Here is a tiny trained network, its code and every weight. The questions are about switching its units off for an input and a target symbol, where a switched-off unit gives its printed mean instead of its output.

import numpy as np


def w(rows, s, z=0):
    codes = np.array(rows[::2]) - 128.0
    scale = np.full(codes.shape[1], s)
    scale[-1] = z or s
    return codes * scale


def f(y):
    return np.maximum(y, 0)


def softmax(a):
    e = np.exp(a - a.max(-1, keepdims=True))
    return e / e.sum(-1, keepdims=True)


def log_softmax(a):
    a = a - a.max(-1, keepdims=True)
    return a - np.log(np.exp(a).sum(-1, keepdims=True))


def net(x, mask):
    ids = ['ΔΘΞΣΨγεζπτφ'.index(c) for c in x.split()]
    T = len(ids)
    res = E[ids] + P[:T]
    u = 0
    for l in range(2):
        r = res
        for j in range(3):
            rows = slice(2 * j, 2 * j + 2)
            q, k, v = (r @ M[l][rows].T for M in (Q, K, V))
            z = softmax(np.where(np.tri(T) > 0, q @ k.T / 2**0.5, -1e9)) @ v
            o = O[l][rows]
            res = res + np.where(mask[u + j], z, o[:, -1]) @ o[:, :-1]
        u += 3
        y = f(res @ A[l][:, :-1].T + A[l][:, -1])
        res = res + np.where(mask[u : u + 4], y, B[l][:, -1]) @ B[l][:, :-1]
        u += 4
    return log_softmax(res[-1] @ U[:, :-1].T + U[:, -1])


Q, K, V, O, A, B = {}, {}, {}, {}, {}, {}
E = w([
[142,49,44,144,102,160,126,206,197,196],'Δ',
[203,175,92,212,152,170,185,83,108,174],'Θ',
[146,67,91,172,154,41,157,167,48,199],'Ξ',
[24,88,138,183,107,204,104,143,34,97],'Σ',
[107,20,43,122,167,151,209,101,101,108],'Ψ',
[193,14,77,123,119,76,4,166,114,131],'γ',
[195,128,137,28,194,182,109,218,114,66],'ε',
[132,162,2,73,234,168,106,115,179,115],'ζ',
[69,96,115,63,149,53,213,53,55,206],'π',
[46,110,115,143,157,68,63,198,161,96],'τ',
[168,107,28,126,74,81,157,130,94,29],'φ',
],0.016)
P = w([
[195,192,19,253,255,9,106,236,81,73],'0',
[101,118,110,115,82,69,37,185,75,158],'1',
[111,111,112,109,99,82,64,176,97,160],'2',
[100,115,106,96,111,103,90,168,112,161],'3',
[106,105,123,103,118,116,122,161,113,157],'4',
[114,105,120,119,124,115,129,147,120,156],'5',
[121,95,111,101,127,123,153,153,121,146],'6',
[106,99,116,104,132,132,168,150,124,148],'7',
[108,87,123,107,135,138,175,148,126,148],'8',
[92,97,118,97,138,140,205,145,121,140],'9',
[111,83,129,125,152,134,198,135,131,127],'10',
[95,94,115,109,150,147,225,141,125,148],'11',
],0.0088)
Q[0] = w([
[99,75,107,191,152,148,109,183,155,46],'0.h1',
[113,97,71,165,198,113,113,241,112,125],'0.h1',
[108,53,3,186,180,107,165,193,56,152],'0.h2',
[100,118,5,130,178,147,130,114,86,152],'0.h2',
[93,195,250,126,70,171,80,75,196,129],'0.h3',
[67,148,108,171,232,106,101,92,49,88],'0.h3',
],0.0069)
K[0] = w([
[172,160,37,225,159,138,65,148,141,84],'0.h1',
[114,182,38,204,132,56,178,190,142,125],'0.h1',
[136,82,77,242,219,70,123,175,121,114],'0.h2',
[176,137,49,147,219,190,171,197,139,76],'0.h2',
[69,129,254,95,39,165,89,170,219,140],'0.h3',
[137,193,145,155,172,126,159,85,73,73],'0.h3',
],0.0079)
V[0] = w([
[101,142,143,159,204,56,100,49,197,75],'0.h1',
[178,253,136,146,101,150,146,86,178,141],'0.h1',
[113,68,146,176,93,78,241,165,105,16],'0.h2',
[61,152,65,59,83,116,161,142,132,157],'0.h2',
[59,152,239,63,142,125,119,91,65,102],'0.h3',
[157,33,123,159,213,146,173,29,126,242],'0.h3',
],0.0055)
O[0] = w([
[58,173,115,15,144,87,148,153,198,183,122],'0.h1',
[130,193,30,131,120,152,126,145,102,201,5],'0.h1',
[152,143,194,93,146,132,56,128,180,88,217],'0.h2',
[185,201,161,141,127,67,135,174,113,114,131],'0.h2',
[178,170,97,88,131,100,106,25,36,144,2],'0.h3',
[2,145,151,143,59,84,137,130,125,158,202],'0.h3',
],0.0081,0.0068)
A[0] = w([
[59,164,129,175,136,147,170,141,108,67,123],'0.n1',
[94,62,99,180,109,121,97,62,97,120,247],'0.n2',
[171,76,211,161,190,136,112,221,197,114,48],'0.n3',
[180,253,216,153,116,182,152,194,129,138,250],'0.n4',
],0.0056,0.0026)
B[0] = w([
[236,85,174,139,139,139,2,151,161,120,172],'0.n1',
[143,67,173,215,171,164,245,166,73,131,206],'0.n2',
[88,195,109,129,151,177,245,165,120,87,255],'0.n3',
[195,12,233,107,107,105,43,178,228,135,144],'0.n4',
],0.0069,0.0078)
Q[1] = w([
[144,157,135,83,96,43,113,170,84,93],'1.h1',
[92,212,60,147,158,110,162,139,65,141],'1.h1',
[189,224,74,162,67,119,66,91,70,153],'1.h2',
[132,115,83,124,169,82,156,143,119,44],'1.h2',
[248,101,151,59,2,96,111,140,127,127],'1.h3',
[186,175,40,174,143,145,63,107,58,164],'1.h3',
],0.0061)
K[1] = w([
[96,76,135,142,121,169,129,93,179,123],'1.h1',
[120,78,146,59,15,128,138,110,139,101],'1.h1',
[151,77,159,75,2,157,92,82,164,200],'1.h2',
[161,118,143,129,112,137,126,128,74,67],'1.h2',
[114,109,99,68,6,131,79,60,144,129],'1.h3',
[93,96,152,82,106,161,135,89,116,185],'1.h3',
],0.0072)
V[1] = w([
[88,57,192,83,39,145,139,144,134,52],'1.h1',
[114,70,128,100,46,145,97,112,96,150],'1.h1',
[172,168,70,37,130,87,110,174,129,150],'1.h2',
[138,100,202,78,63,86,95,91,117,104],'1.h2',
[94,180,106,125,36,168,129,64,254,97],'1.h3',
[97,180,108,139,38,69,194,190,107,146],'1.h3',
],0.0063)
O[1] = w([
[133,126,145,196,213,85,134,99,121,27,183],'1.h1',
[105,158,75,215,163,199,217,135,138,109,62],'1.h1',
[94,86,144,60,165,169,173,149,1,133,113],'1.h2',
[149,110,166,163,184,109,163,202,137,168,4],'1.h2',
[113,181,93,69,74,99,179,210,144,85,41],'1.h3',
[184,70,16,96,159,42,182,162,94,92,183],'1.h3',
],0.0072,0.012)
A[1] = w([
[84,151,83,122,77,191,130,166,3,139,174],'1.n1',
[148,109,75,145,113,249,97,182,158,102,160],'1.n2',
[139,113,175,113,247,243,131,144,125,159,122],'1.n3',
[231,78,149,63,21,153,205,166,38,166,3],'1.n4',
],0.0053,0.0026)
B[1] = w([
[198,136,90,216,254,131,9,76,183,178,193],'1.n1',
[167,3,181,86,4,132,214,42,111,90,252],'1.n2',
[225,119,56,161,123,134,95,230,102,199,226],'1.n3',
[118,227,37,166,189,119,132,48,248,136,186],'1.n4',
],0.0056,0.0035)
U = w([
[181,166,81,146,33,111,169,82,85,42,58],'Δ',
[76,93,122,143,69,176,200,189,189,191,2],'Θ',
[177,36,98,124,166,82,62,158,173,150,153],'Ξ',
[234,190,182,175,80,129,149,76,180,176,209],'Σ',
[15,206,176,154,147,125,124,173,154,77,19],'Ψ',
[100,88,158,134,161,195,233,75,127,101,219],'γ',
[127,128,151,144,99,240,116,125,3,108,64],'ε',
[147,159,39,110,235,185,136,79,168,137,59],'ζ',
[143,144,127,197,197,107,201,208,95,173,232],'π',
[80,157,209,46,153,103,189,47,107,156,131],'τ',
[173,162,219,56,149,186,195,158,104,100,95],'φ',
],0.0057,0.0036)

Each question gives the input, a string of symbols that net reads in full, and the target symbol t.
The units are the heads (2 rows each of Q, K, V and O) and the neurons (one row each of A and B). Each row of codes is followed by its name. A weight is (code - 128) times the scale printed after its matrix; where a second scale follows, it is the last column's (O, A, B and U).
mask holds one flag per unit, layer by layer, with each layer's heads first. A switched-off unit (its flag False) gives its mean, the last column of its rows in O or B, instead of its output. The means were averaged over made-up inputs and are rounded, as every weight is.
A unit's drop is (log p(t) with every unit on - log p(t) with that unit switched off) / (log p(t) with every unit on - log p(t) with every unit switched off).
k most important neurons: the k neurons with the biggest drops, biggest first
k most important neurons of layer l: the k neurons of layer l with the biggest drops, biggest first
which heads matter: for each layer, one digit per head in row order, 1 if its drop is at least 0.15 and else 0, layers parted by /
drop of u: that unit's drop, to one decimal
input Ξ π γ π γ Δ Ξ Δ Ξ Ξ Ψ, target Ξ: most important neuron of layer 0 : 0.n1
input Σ Ξ Θ, target Σ: which heads matter : 000 / 011
input π π Ψ Ξ π π ε ε Δ, target π: 2 most important neurons of layer 0 : 0.n3, 0.n1
input ζ π Θ Ξ, target ζ: which heads matter : 110 / 010
input Ψ π Ψ Ξ, target Ψ: which heads matter : 011 / 000
input Ξ π Δ Δ φ π π π ζ ε, target Ξ: 2 most important neurons : 0.n4, 1.n3
input π Ξ π π Δ π Ξ Δ Ξ Θ π τ, target π: which heads matter : 001 / 110
input ζ Ξ Δ Ξ Δ, target ζ: 4 most important neurons : 1.n1, 1.n4, 0.n2, 0.n4
input π φ π Δ φ, target π: which heads matter : 000 / 110
input τ π γ π π ε π ε ε π π Ξ, target τ: 2 most important neurons : 0.n3, 1.n3
input Δ Δ Ξ Θ, target Δ: which heads matter : 001 / 011
input Δ φ π ζ π π φ τ Δ, target γ: 3 most important neurons : 0.n3, 1.n2, 0.n1
input Ξ Ξ Ξ ε Θ Θ Σ, target Ξ: 3 most important neurons : 0.n1, 0.n3, 1.n3
input φ Ξ Σ Σ τ Θ, target φ: 2 most important neurons : 0.n3, 0.n2
input Ξ π Δ π π π π π ε Ξ φ, target Ξ: most important neuron of layer 0 : 0.n1
input Ξ π π Θ, target Ξ: 2 most important neurons : 0.n4, 0.n3
input φ Σ τ Ξ Σ ζ, target φ: 2 most important neurons of layer 0 : 0.n3, 0.n2
input π π γ Δ Δ φ Ψ, target π: 2 most important neurons : 0.n2, 1.n2
input Ψ π Θ π π π π π Θ, target Σ: 2 most important neurons of layer 0 : 0.n4, 0.n1
input ε Σ Δ ε Σ π π π γ π π Σ, target ε: drop of 1.h1 : 0.0
input Θ Ξ Σ, target Ξ: drop of 0.n4 : -0.4
input Σ π Δ π Σ Δ, target Σ: drop of 1.n4 : 0.0
input Θ Θ Ψ Δ Δ, target Θ: drop of 1.h1 : 0.1
input Δ φ π τ π ε γ Δ π Ψ, target Δ: most important neuron of layer 0 : 0.n3
